cols: H T K R C
Rukif: [103  94 146 125 177]
zaz: [133  96 147 131  86]
teti: [116 140 101 131  87]
gar: [100 189 134  78 148]
which: [103  94 146 125 177]
Rukif
col: [116 100]
H
col: [146 147 101]
K
then: [ 94 146]
[125 177]
chg gar: [100 188 134  78 148]
1, [189]

cols: N B X V Z P Q W
zaz: [ 89 156 141 135 129 134 105 124]
Miva: [118 147 110 172  92 178 150  79]
ronuf: [ 89 149 105 104 154  96 132 154]
tugo: [108 150 140 161 103 169 119  97]
viti: [112 115 125  77 164  72 114 172]
Fuv: [ 98 152 145 140 121 133 109 120]
kunik: [130 120  92 109 148 107 165 140]
gar: [107 146 131 167 105 169 129  96]
teti: [107 148 153 152 111 154 103 113]
sogo: [193  93 142 135 120 139 125 123]
then: [108 150]
[140 161]
then: [107 146 131 167]
[105 169]
then: [148 107]
[165 140]
dup ronuf: 
[154]

cols: L M S J E U
viti: [151 121 139 159 155 128]
gar: [168 106 113 149 143 130]
Fuv: [133 113 111 134 158 131]
kunik: [156 107 141 124 135 113]
Rukif: [156 126 161 174 175  76]
Miva: [156 126 161 174 160  76]
tugo: [113  84 108 145 175 120]
zaz: [157 124 105 144 139 105]
sogo: [137 113 111 131 158 131]
dup sogo: 
[131]
at: [121 139]
viti, 1
dup zaz: 
[105]

cols: D G A F Y
kunik: [189 129 119 123  93]
viti: [ 87 130  73 126 105]
mov: [126  73 130  87  93]
zaz: [ 61 124 103 124 142]
sogo: [140 122  85 124 160]
at: [123  93]
kunik, 3
at: [ 87 130  73 126]
viti, 0
col: [130  73 124]
G
then: [ 61 124]
[103 124]
chg zaz: [ 61 124 104 124 142]
2, [103]

cols: rizu dak binu Tata zever poka
tugo: [131  91 121 154 154 135]
kunik: [161  68 106 133 132 121]
ronuf: [128 139 118 133 139 108]
Fuv: [147 132 144 128 127 146]
Rukif: [128  87 155 121 134 118]
zaz: [ 68  68  68  68 132 101]
teti: [101 139 118 133 136 108]
sogo: [136 150 129 140 123  99]
chg Fuv: [147 132 145 128 127 146]
2, [144]
dup zaz: 
[68]
dup ronuf: 
[139]
at: [128  87 155 121]
Rukif, 0
col: [121 108 146 118 101 108]
poka
chg kunik: [161  68 106 132 132 121]
3, [133]

cols: vezu mif zado Funal
kunik: [132  72 122  92]
mov: [ 92 163  92  92]
Rukif: [122  72 132 125]
at: [132  72 122]
kunik, 0
col: [ 92 132]
zado
col: [122  92]
zado
dup mov: 
[92]
chg mov: [ 93 163  92  92]
0, [92]
col: [ 92 122]
vezu

cols: Sir bar gele kigi
mov: [128 140 141 146]
sogo: [148 144 144 133]
tugo: [128 130 120 113]
gar: [124 131 119  80]
kunik: [129 134  77  88]
dup sogo: 
[144]
chg mov: [128 140 142 146]
2, [141]
which: [128 140 141 146]
mov

cols: vem nokik murog gubod
ronuf: [100  90  64  81]
sogo: [107 164 143 162]
mov: [162 164 143 162]
which: [100  90  64  81]
ronuf
dup mov: 
[162]
chg sogo: [107 164 143 163]
3, [162]
chg ronuf: [101  90  64  81]
0, [100]
col: [ 64 143]
murog
which: [162 164 143 162]
mov
at: [162 164 143]
mov, 0

cols: valig gez Sube Bafak zel kib lovul bupo Ruk
Miva: [126 131 101 164 120 102 120 104 134]
zaz: [137 140 162 102 145 163 156 165 128]
gar: [150 112 119 155 151 130 127 149 153]
viti: [100 174 121 124  96  86  96  76 109]
kunik: [100 174 121 124  96 118 157  91 102]
ronuf: [149 100  98 182 145 106 102 130 157]
teti: [149 106 180 108 161 156 107 180 140]
mov: [115 155 125 130 113 123 145 111 116]
Rukif: [128 128  97 168 122 101 120 105 137]
sogo: [160 104 129 150 164 144 130 170 160]
tugo: [169  87 141 151 176 145 107 183 168]
chg kunik: [101 174 121 124  96 118 157  91 102]
0, [100]
col: [ 98 180 125]
Sube
col: [174 174 100]
gez
then: [102 145 163 156]
[165 128]
col: [150 100 100 149 149 115 128 160 169]
valig
chg viti: [100 174 121 124  96  86  95  76 109]
6, [96]

cols: zona melap nuv radet zega
zaz: [119 122 131 153 131]
tugo: [121 131 141 162 129]
Miva: [100 127 123 121 127]
ronuf: [164 131 132 139 133]
kunik: [165 135 138 118 137]
viti: [113 130 123 115 131]
teti: [142 131 141 100 124]
Fuv: [116 130 136 115 126]
mov: [112 128 136 185 133]
which: [142 131 141 100 124]
teti
at: [127 123]
Miva, 1
col: [123 132 138 123 141]
nuv

cols: Res govod lovam fasok
zaz: [120 117 155 128]
Rukif: [105 167  77 161]
teti: [128 128 143 126]
ronuf: [102 131 130 137]
chg zaz: [120 117 156 128]
2, [155]
col: [126 137]
fasok
col: [128 161 126]
fasok
chg Rukif: [105 168  77 161]
1, [167]

cols: Tomu zemup Nubi tenes Mak
viti: [122 123 138 123 123]
Miva: [135 111 127 128 136]
ronuf: [128 190 131 130 124]
dup viti: 
[123]
col: [123 136]
Mak

cols: lezar gat suli deg
teti: [151 130  81 121]
viti: [150 130  79 104]
tugo: [130 151 116 158]
sogo: [142 123 128 149]
Rukif: [142 123  81 121]
which: [142 123  81 121]
Rukif
at: [151 130]
teti, 0

cols: bapog gebo sira gorun
Fuv: [187 151 128  65]
kunik: [172 173 159  80]
gar: [ 92 133 165 115]
Miva: [ 77 184 180 145]
chg Fuv: [187 151 127  65]
2, [128]
which: [ 92 133 165 115]
gar

cols: vig fab Nefer botun nul vimed noz vopek Zef Nemed
ronuf: [129 157 157 153 116 163 176 157  91 128]
mov: [114 126 129 163 154 161 180 118  87 153]
Fuv: [129 157 138 153 116 163 176 147  91 116]
zaz: [175 100 150  86 177  83  78 116 189 168]
which: [129 157 138 153 116 163 176 147  91 116]
Fuv
at: [177  83  78 116 189 168]
zaz, 4
dup ronuf: 
[157]

cols: Bupe Vade vuze kazuv fev pugu pes noten
Miva: [ 98 169  94  98 113 162  98  98]
gar: [112 128  93 135 100 150 105 102]
teti: [103 148 148 154 154  86 138 153]
Rukif: [168  99 131  77 112 163 127 111]
zaz: [111 100 113 131 103 107 100 104]
col: [138 127]
pes
then: [168  99 131  77]
[112 163]
at: [112 128  93 135 100 150]
gar, 0
chg Miva: [ 98 169  94  98 113 163  98  98]
5, [162]
dup Miva: 
[98]

cols: ras Ralib nik fisik noki mazo vib
viti: [ 93 161  94 164 165 117 139]
tugo: [111 161 117 101 129  95 159]
gar: [123 170 100 154 165 154 147]
ronuf: [126  91 191 124  87 116  63]
mov: [111 161 117 162 156  89 123]
Miva: [ 93 161  94 164 165  87 144]
col: [170  91 161]
Ralib
then: [124  87]
[116  63]
then: [126  91]
[191 124]
dup gar: 
[154]
then: [101 129]
[ 95 159]
chg gar: [123 170 100 154 166 154 147]
4, [165]
col: [161 170  91 161 161]
Ralib

cols: fubor Kubis vanov lil sola
mov: [ 88 136 141 148 173]
zaz: [129 184 184 184 184]
kunik: [150  88 137  96 179]
then: [ 88 136]
[141 148]
then: [ 88 137]
[ 96 179]
at: [184 184 184 184]
zaz, 1
col: [129 150]
fubor
col: [184 179]
sola
dup zaz: 
[184]

cols: zod Derop Sef Fulas pid sim
ronuf: [110 120 110 108 142 145]
tugo: [116 142 119 118 110 135]
viti: [154 131 160 159 110 115]
kunik: [145 117 151 142 138 119]
Fuv: [138 103 127 139 139 151]
mov: [113 176 128 117 102  95]
gar: [107 135 111 107 135 128]
Miva: [135 100 117 139 143 155]
then: [110 120]
[110 108]
dup ronuf: 
[110]
col: [142 139 117]
Fulas

cols: filok Buven vot Tasu bame dup Fes Torog
Rukif: [136 127 142 136 134 131 136 133]
gar: [137 129 139 137 133 132 136 134]
mov: [137 130 135 137 139 154 135 132]
viti: [138 128 140 139 133 130 139 133]
kunik: [137 130 137 139 135 154 133 137]
teti: [137 131 137 138 135 153 135 137]
zaz: [137 129 139 137 133 132 135 132]
Fuv: [136 124 144 139 138 135 132 132]
ronuf: [135 129 138 140 138 179 132 138]
tugo: [136 128 140 137 135 136 134 135]
sogo: [137 139 130 132 133 137 135 137]
chg teti: [137 131 137 138 135 153 135 138]
7, [137]
at: [130 135 137 139 154 135 132]
mov, 1
at: [137 130 135 137 139 154 135]
mov, 0
then: [130 137 139 135 154]
[133 137]

cols: runa rorat Barok disab Bigo tus dovim zulol
Miva: [109 102 127 162 134  96 120 134]
ronuf: [135 150 154 134 162 113 146 154]
viti: [176 106 152  80 126 128 158 135]
Rukif: [113 171 125 163 143 142 123 128]
chg ronuf: [135 150 154 134 161 113 146 154]
4, [162]
dup Miva: 
[134]
chg Miva: [109 102 127 162 134  96 120 135]
7, [134]
then: [134 162]
[113 146]
at: [134 162]
ronuf, 3

cols: sekif domo nupor dofid lape vutub ton lobut voba
Miva: [154  86 134 176 115  86 131 179 175]
kunik: [108 113 133 132 152  94 104 178 111]
mov: [181 148  75 124 151 154  89  78 178]
then: [154  89]
[ 78 178]
col: [104  89]
ton

